data = [[11.7, -8.5, 48.4, 21.4, -8.4, -7.8, -10.8, -16.7, 2.2, -69.0, 5.0, -12.8, 8.0], [30.4, 24.3, -9.7, 6.4, -13.9, -62.8, -9.1, 8.3, 15.7, 36.5, 28.5, 8.7, 37.5], [-1.8, -6.2, 20.2, 20.8, -36.6, -36.6, -33.6, -11.4, 32.0, 29.6, 35.5, -13.0, 12.3], [-29.0, -8.6, 34.4, -0.1, -41.6, 22.6, -20.7, -10.1, 12.5, 12.6, 10.5, -27.4, -35.0], [11.3, 15.1, -20.7, -17.3, 13.9, 6.1, 22.1, 20.4, -23.4, 13.8, -11.6, 5.3, 0.0], [-18.7, -5.5, 7.8, -13.1, -39.5, 7.4, -28.7, -2.8, 7.4, -14.0, -8.6, -8.7, -21.7], [-26.3, -27.9, -2.0, 34.1, -1.0, -12.5, -29.8, -20.2, 37.9, -9.7, 13.0, -5.1, 14.5], [10.7, -13.0, -24.4, 10.8, 24.8, 8.6, 29.6, 10.2, -15.6, 21.9, -0.2, 9.9, 21.4], [-33.0, -22.9, 13.4, 3.7, 17.4, 57.1, 7.4, -6.0, -11.0, -29.3, -17.0, -14.8, -33.0], [-16.0, -16.0, -4.8, -0.1, -30.9, 6.7, -12.1, 0.1, 10.0, 41.1, 11.4, -9.3, -9.1], [20.9, 18.7, 3.3, 8.2, 39.0, 5.5, 29.3, 7.3, -20.0, -16.6, -2.6, 0.3, 3.7], [-39.5, -14.1, -46.0, 5.0, 3.0, -1.7, -23.1, 7.0, 26.3, 59.9, 9.8, -1.1, -1.4], [-2.7, -11.0, -6.0, -13.5, -33.2, 17.6, 1.8, 6.9, -12.8, 18.4, -7.1, -1.1, -11.9]]
Indices start at 1.
(1, 1): 11.7
(4, 13): -35.0
(6, 8): -2.8
(11, 3): 3.3
(4, 8): -10.1
(4, 5): -41.6
(2, 12): 8.7
(8, 8): 10.2
(3, 3): 20.2
(6, 9): 7.4
(1, 5): -8.4
(6, 4): -13.1
(1, 4): 21.4
(13, 5): -33.2
(1, 6): -7.8
(6, 3): 7.8
(1, 13): 8.0
(4, 11): 10.5
(3, 2): -6.2
(8, 6): 8.6
(11, 7): 29.3
(12, 4): 5.0
(3, 10): 29.6
(11, 9): -20.0
(2, 13): 37.5
(5, 4): -17.3
(5, 3): -20.7
(10, 6): 6.7
(8, 1): 10.7
(8, 5): 24.8
(2, 4): 6.4
(8, 12): 9.9
(12, 5): 3.0
(13, 12): -1.1

m = ((-0.5, 0.0, -1.3, -0.6), (0.4, 0.3, -1.3, -0.6), (-0.1, -1.0, -0.2, -0.4), (-1.4, 0.3, 0.4, 0.4), (-0.6, -0.4, 0.3, -0.3), (-1.0, -0.6, 0.3, 0.6), (-0.7, -0.3, -0.3, 0.2), (-0.2, -0.4, 0.8, 0.1), (-0.3, -0.8, 0.1, 1.7), (0.1, -1.0, 0.3, 0.0))
Rows and columns are counted from 1.
(1, 1) => -0.5
(1, 2) => 0.0
(1, 3) => -1.3
(7, 1) => -0.7
(10, 2) => -1.0
(7, 4) => 0.2
(9, 2) => -0.8
(4, 4) => 0.4
(5, 4) => -0.3
(4, 2) => 0.3
(8, 4) => 0.1
(2, 3) => -1.3
(9, 3) => 0.1
(3, 3) => -0.2
(10, 4) => 0.0
(3, 2) => -1.0
(2, 4) => -0.6
(3, 4) => -0.4
(5, 3) => 0.3
(6, 1) => -1.0
(8, 3) => 0.8
(8, 1) => -0.2
(3, 1) => -0.1
(10, 3) => 0.3

W =
[[ 19.1  -9.5  -8.9   5.8  -5.0 -16.4  -6.7  47.9  24.5  17.3 -36.6]
 [ 26.0  25.3  16.9   9.4   0.1  -9.5  -2.9  22.3  59.8  34.9 -30.7]
 [  2.8  39.3  46.3  35.3 -21.3 -22.2  17.2  22.4  -9.1 -32.9  17.0]
 [-25.7 -22.7 -27.0  -1.2 -19.8  -1.3   1.2  39.9  -8.5 -44.2  34.0]
 [ 26.1  -3.4 -11.1  17.5 -28.9 -46.7  55.3  26.5  34.5  52.7 -50.0]]
Rows and columns are counted from 1.
(1, 1) => 19.1
(1, 7) => -6.7
(5, 7) => 55.3
(3, 7) => 17.2
(3, 6) => -22.2
(1, 4) => 5.8
(5, 8) => 26.5
(4, 5) => -19.8
(1, 3) => -8.9
(2, 3) => 16.9
(2, 7) => -2.9
(1, 5) => -5.0
(4, 4) => -1.2
(4, 3) => -27.0
(4, 10) => -44.2
(3, 1) => 2.8
(2, 5) => 0.1
(4, 2) => -22.7
(2, 10) => 34.9
(5, 5) => -28.9
(4, 8) => 39.9
(2, 4) => 9.4
(5, 10) => 52.7
(5, 2) => -3.4
(4, 6) => -1.3
(2, 1) => 26.0
(2, 11) => -30.7
(5, 3) => -11.1
(2, 6) => -9.5
(4, 11) => 34.0
(3, 8) => 22.4
